Here is a tiny trained network, its code and every weight. The questions are about switching its units off for an input and a target symbol, where a switched-off unit gives its printed mean instead of its output.

import numpy as np


def w(rows, s, z=0):
    codes = np.array(rows[::2]) - 128.0
    scale = np.full(codes.shape[1], s)
    scale[-1] = z or s
    return codes * scale


def f(y):
    return np.maximum(y, 0)


def softmax(a):
    e = np.exp(a - a.max(-1, keepdims=True))
    return e / e.sum(-1, keepdims=True)


def log_softmax(a):
    a = a - a.max(-1, keepdims=True)
    return a - np.log(np.exp(a).sum(-1, keepdims=True))


def net(x, mask):
    ids = ['ΔΘΞβεζηλτψ'.index(c) for c in x.split()]
    T = len(ids)
    res = E[ids] + P[:T]
    q, k, v = (res @ M[0].T for M in (Q, K, V))
    z = softmax(np.where(np.tri(T) > 0, q @ k.T / 2**0.5, -1e9)) @ v
    res = res + np.where(mask[0], z, O[0][:, -1]) @ O[0][:, :-1]
    y = f(res @ A[0][:, :-1].T + A[0][:, -1])
    res = res + np.where(mask[1:13], y, B[0][:, -1]) @ B[0][:, :-1]
    return log_softmax(res[-1] @ U[:, :-1].T + U[:, -1])


Q, K, V, O, A, B = {}, {}, {}, {}, {}, {}
E = w([
[213,91,61],'Δ',
[116,54,121],'Θ',
[96,35,106],'Ξ',
[184,89,89],'β',
[230,171,250],'ε',
[47,13,162],'ζ',
[172,78,82],'η',
[145,64,93],'λ',
[117,50,101],'τ',
[123,55,106],'ψ',
],0.016)
P = w([
[143,52,254],'0',
[184,67,70],'1',
[185,64,76],'2',
[159,51,89],'3',
[163,52,74],'4',
[141,47,98],'5',
[141,46,103],'6',
[126,32,113],'7',
[133,41,120],'8',
[109,30,126],'9',
[97,19,132],'10',
[100,20,138],'11',
],0.0083)
Q[0] = w([
[115,253,137],'h1',
[100,142,114],'h1',
],0.017)
K[0] = w([
[35,167,3],'h1',
[137,177,106],'h1',
],0.013)
V[0] = w([
[254,174,98],'h1',
[47,18,61],'h1',
],0.0096)
O[0] = w([
[218,2,134,4],'h1',
[13,108,85,255],'h1',
],0.009,0.0079)
A[0] = w([
[184,42,137,71],'n1',
[103,131,164,159],'n2',
[164,76,135,100],'n3',
[211,98,194,7],'n4',
[86,250,136,55],'n5',
[98,74,137,161],'n6',
[159,144,133,100],'n7',
[115,107,85,121],'n8',
[69,188,82,87],'n9',
[119,156,68,171],'n10',
[148,127,57,130],'n11',
[145,166,81,120],'n12',
],0.014)
B[0] = w([
[93,169,168,210],'n1',
[159,98,84,180],'n2',
[119,186,168,181],'n3',
[95,107,48,180],'n4',
[255,164,36,190],'n5',
[193,157,101,241],'n6',
[158,132,112,133],'n7',
[191,133,186,184],'n8',
[102,174,179,252],'n9',
[110,61,135,203],'n10',
[111,120,167,152],'n11',
[67,111,111,136],'n12',
],0.0096,0.018)
U = w([
[216,161,144,217],'Δ',
[133,197,247,169],'Θ',
[165,110,134,167],'Ξ',
[93,102,125,196],'β',
[188,68,39,134],'ε',
[136,150,145,2],'ζ',
[128,105,106,117],'η',
[102,118,129,96],'λ',
[22,157,210,121],'τ',
[93,218,131,32],'ψ',
],0.011,0.0032)

Each question gives the input, a string of symbols that net reads in full, and the target symbol t.
The units are the heads (2 rows each of Q, K, V and O) and the neurons (one row each of A and B). Each row of codes is followed by its name. A weight is (code - 128) times the scale printed after its matrix; where a second scale follows, it is the last column's (O, A, B and U).
mask holds one flag per unit, heads first, then neurons. A switched-off unit (its flag False) gives its mean, the last column of its rows in O or B, instead of its output. The means were averaged over made-up inputs and are rounded, as every weight is.
A unit's drop is (log p(t) with every unit on - log p(t) with that unit switched off) / (log p(t) with every unit on - log p(t) with every unit switched off).
The circuit of an input: a set's keep is (log p(t) with only the set's units on - log p(t) with every unit switched off) / (log p(t) with every unit on - log p(t) with every unit switched off). Starting from the 12 units with the biggest drops (on a tie, the unit counted first), units are removed one at a time, each time the one whose removal leaves the highest keep (on an exact tie, the one counted first), for as long as the keep stays at least 0.8.
units of the circuit, in order: the units of the circuit, biggest drop first
top k neurons: the k neurons with the biggest drops, biggest first
drop when u is switched off: that unit's drop, to one decimal
input ζ ε Θ ζ ζ τ τ η λ ζ λ, target Θ: units of the circuit, in order	(n1; h1)
input ζ β η λ β τ ψ ζ Ξ, target ψ: units of the circuit, in order	(h1; n5)
input λ Ξ τ, target ε: units of the circuit, in order	(n9)
input Δ Ξ ζ η ζ ψ, target Θ: units of the circuit, in order	(h1; n1; n5; n3)
input λ ζ Ξ ζ ζ Ξ ζ τ, target ε: top 4 neurons	(n9; n1; n3; n6)
input Δ ψ ζ η, target Θ: units of the circuit, in order	(h1; n1; n5; n3)
input Ξ Ξ ζ ζ Θ ζ ζ ζ ζ τ τ ψ, target τ: top 3 neurons	(n5; n9; n4)
input λ ζ ζ, target ε: top 3 neurons	(n9; n1; n3)
input ζ ζ ζ Θ ζ τ ζ λ τ ζ ε, target Δ: top 3 neurons	(n5; n1; n4)
input Ξ ζ ζ β ζ ζ τ ζ Ξ Θ, target τ: top 2 neurons	(n5; n9)
input Θ ψ Ξ ε τ η τ Θ, target Θ: top 2 neurons	(n1; n3)
input λ ζ ζ ζ Θ, target ε: top 3 neurons	(n9; n1; n3)
input Δ τ ζ ζ λ, target Θ: top 2 neurons	(n1; n5)
input ζ ζ Ξ Θ ζ ζ ζ ζ ζ ψ β, target ψ: top 2 neurons	(n9; n5)
input λ τ ζ Θ Ξ Θ ζ Ξ Ξ η η, target ε: drop when n10 is switched off	0.0
input Ξ ζ ψ Ξ τ η β, target τ: drop when h1 is switched off	0.5
input λ λ ζ ζ ζ η Θ ζ Ξ τ ζ λ, target ε: drop when n3 is switched off	0.3
input ζ ζ Ξ Ξ λ ζ τ, target ψ: drop when n9 is switched off	1.4
